Below is a small trained network, with its code and all its weights. Each question gives an input and a target symbol and asks what happens when units are switched off, that is, made to give their printed mean instead of their output.

import numpy as np


def w(rows, s, z=0):
    codes = np.array(rows[::2]) - 128.0
    scale = np.full(codes.shape[1], s)
    scale[-1] = z or s
    return codes * scale


def f(y):
    return np.maximum(y, 0)


def softmax(a):
    e = np.exp(a - a.max(-1, keepdims=True))
    return e / e.sum(-1, keepdims=True)


def log_softmax(a):
    a = a - a.max(-1, keepdims=True)
    return a - np.log(np.exp(a).sum(-1, keepdims=True))


def net(x, mask):
    ids = ['ΔΘΣΨβγζηλξτ'.index(c) for c in x.split()]
    T = len(ids)
    res = E[ids] + P[:T]
    r = res
    for j in range(2):
        rows = slice(2 * j, 2 * j + 2)
        q, k, v = (r @ M[0][rows].T for M in (Q, K, V))
        z = softmax(np.where(np.tri(T) > 0, q @ k.T / 2**0.5, -1e9)) @ v
        o = O[0][rows]
        res = res + np.where(mask[j], z, o[:, -1]) @ o[:, :-1]
    y = f(res @ A[0][:, :-1].T + A[0][:, -1])
    res = res + np.where(mask[2:10], y, B[0][:, -1]) @ B[0][:, :-1]
    return log_softmax(res[-1] @ U[:, :-1].T + U[:, -1])


Q, K, V, O, A, B = {}, {}, {}, {}, {}, {}
E = w([
[59,63,184,96],'Δ',
[214,160,76,89],'Θ',
[183,125,118,96],'Σ',
[95,98,163,101],'Ψ',
[163,157,125,112],'β',
[148,110,116,75],'γ',
[89,140,190,138],'ζ',
[189,138,95,98],'η',
[223,25,119,165],'λ',
[247,79,107,177],'ξ',
[170,6,133,74],'τ',
],0.018)
P = w([
[217,100,203,169],'0',
[131,94,134,134],'1',
[108,69,104,203],'2',
[221,163,250,98],'3',
[157,89,62,103],'4',
[132,21,47,233],'5',
[250,156,247,66],'6',
],0.011)
Q[0] = w([
[77,31,52,50],'head 1',
[190,72,169,51],'head 1',
[56,120,11,211],'head 2',
[32,181,97,194],'head 2',
],0.012)
K[0] = w([
[120,128,138,7],'head 1',
[67,123,71,105],'head 1',
[235,114,222,44],'head 2',
[139,159,241,138],'head 2',
],0.013)
V[0] = w([
[85,111,106,114],'head 1',
[157,104,121,173],'head 1',
[120,65,114,3],'head 2',
[79,31,204,135],'head 2',
],0.023)
O[0] = w([
[88,148,116,137,76],'head 1',
[149,93,108,145,247],'head 1',
[143,115,48,6,188],'head 2',
[109,36,153,118,229],'head 2',
],0.019,0.012)
A[0] = w([
[82,96,4,200,136],'neuron 1',
[165,95,186,91,181],'neuron 2',
[80,100,68,181,83],'neuron 3',
[90,97,54,157,67],'neuron 4',
[168,182,196,166,105],'neuron 5',
[174,142,193,133,125],'neuron 6',
[161,115,83,172,77],'neuron 7',
[134,91,158,125,2],'neuron 8',
],0.015,0.0066)
B[0] = w([
[157,31,174,152,172],'neuron 1',
[157,195,177,212,255],'neuron 2',
[173,212,179,106,144],'neuron 3',
[73,195,109,93,172],'neuron 4',
[142,29,127,13,171],'neuron 5',
[42,209,113,136,174],'neuron 6',
[55,158,181,102,180],'neuron 7',
[125,83,6,71,197],'neuron 8',
],0.016,0.033)
U = w([
[2,100,103,87,27],'Δ',
[158,248,165,103,72],'Θ',
[240,167,165,94,87],'Σ',
[24,121,86,119,198],'Ψ',
[124,190,175,84,170],'β',
[105,153,129,53,98],'γ',
[82,147,99,160,253],'ζ',
[173,135,101,92,115],'η',
[186,64,161,118,168],'λ',
[133,111,222,93,160],'ξ',
[103,52,84,88,20],'τ',
],0.008,0.007)

Each question gives the input, a string of symbols that net reads in full, and the target symbol t.
The units are the heads (2 rows each of Q, K, V and O) and the neurons (one row each of A and B). Each row of codes is followed by its name. A weight is (code - 128) times the scale printed after its matrix; where a second scale follows, it is the last column's (O, A, B and U).
mask holds one flag per unit, heads first, then neurons. A switched-off unit (its flag False) gives its mean, the last column of its rows in O or B, instead of its output. The means were averaged over made-up inputs and are rounded, as every weight is.
A unit's drop is (log p(t) with every unit on - log p(t) with that unit switched off) / (log p(t) with every unit on - log p(t) with every unit switched off).
The circuit of an input: a set's keep is (log p(t) with only the set's units on - log p(t) with every unit switched off) / (log p(t) with every unit on - log p(t) with every unit switched off). Starting from all 10 units, units are removed one at a time, each time the one whose removal leaves the highest keep (on an exact tie, the one counted first), for as long as the keep stays at least 0.8.
circuit, biggest first: the units of the circuit, biggest drop first
most important unit: the unit with the biggest drop
top k neurons: the k neurons with the biggest drops, biggest first
heads that matter: for each layer, one digit per head in row order, 1 if its drop is at least 0.15 and else 0, layers parted by /
drop of u: that unit's drop, to one decimal
input Θ λ λ γ Σ, target Σ: most important unit => neuron 6
input Θ ξ Ψ λ Σ γ, target λ: top 2 neurons => neuron 6; neuron 1
input ξ λ Ψ ζ, target λ: top 4 neurons => neuron 2; neuron 4; neuron 8; neuron 7
input Σ Σ ξ Θ β ξ, target ξ: top 2 neurons => neuron 7; neuron 8
input Σ Δ η λ Θ ξ η, target Δ: circuit, biggest first => head 2; neuron 6; neuron 5
input τ η ξ Σ λ Σ, target λ: heads that matter => 00
input ξ β λ η ζ, target ζ: top 3 neurons => neuron 5; neuron 1; neuron 3
input λ τ λ, target τ: top 2 neurons => neuron 4; neuron 8
input λ ξ λ, target ξ: top 2 neurons => neuron 7; neuron 1
input β τ γ η, target Σ: top 3 neurons => neuron 6; neuron 7; neuron 4
input Θ Θ Σ ξ γ, target γ: top 3 neurons => neuron 2; neuron 8; neuron 5
input γ λ τ Ψ, target η: top 2 neurons => neuron 2; neuron 8
input β Ψ Σ ζ, target Θ: circuit, biggest first => neuron 1; neuron 5
input Θ Σ Σ γ τ η λ, target β: top 2 neurons => neuron 8; neuron 2
input η λ λ Δ λ Σ Σ, target Θ: circuit, biggest first => head 2; neuron 1
input Σ η ξ λ τ Δ η, target τ: circuit, biggest first => head 2
input λ λ λ ξ Σ η, target ξ: circuit, biggest first => neuron 8; head 2; neuron 1
input λ λ τ τ, target η: circuit, biggest first => neuron 2; head 2; neuron 8; neuron 1
input ξ λ λ ξ Θ, target Θ: top 4 neurons => neuron 8; neuron 5; neuron 1; neuron 7
input ξ λ ξ Ψ Ψ τ η, target η: top 3 neurons => neuron 2; neuron 8; neuron 1
input γ Θ ξ Δ, target Δ: top 2 neurons => neuron 6; neuron 5
input τ ξ Ψ β λ β, target λ: circuit, biggest first => neuron 1
input λ λ γ, target λ: top 3 neurons => neuron 6; neuron 7; neuron 1
input β ξ λ λ, target ζ: circuit, biggest first => neuron 2; neuron 8; head 2; neuron 6
input Σ γ λ Ψ Ψ Σ ξ, target Θ: circuit, biggest first => neuron 1; head 2
input λ γ Δ λ Δ γ η, target Σ: drop of neuron 8 => 0.6
input λ η Θ Δ Θ ξ Σ, target Δ: drop of head 2 => 2.2
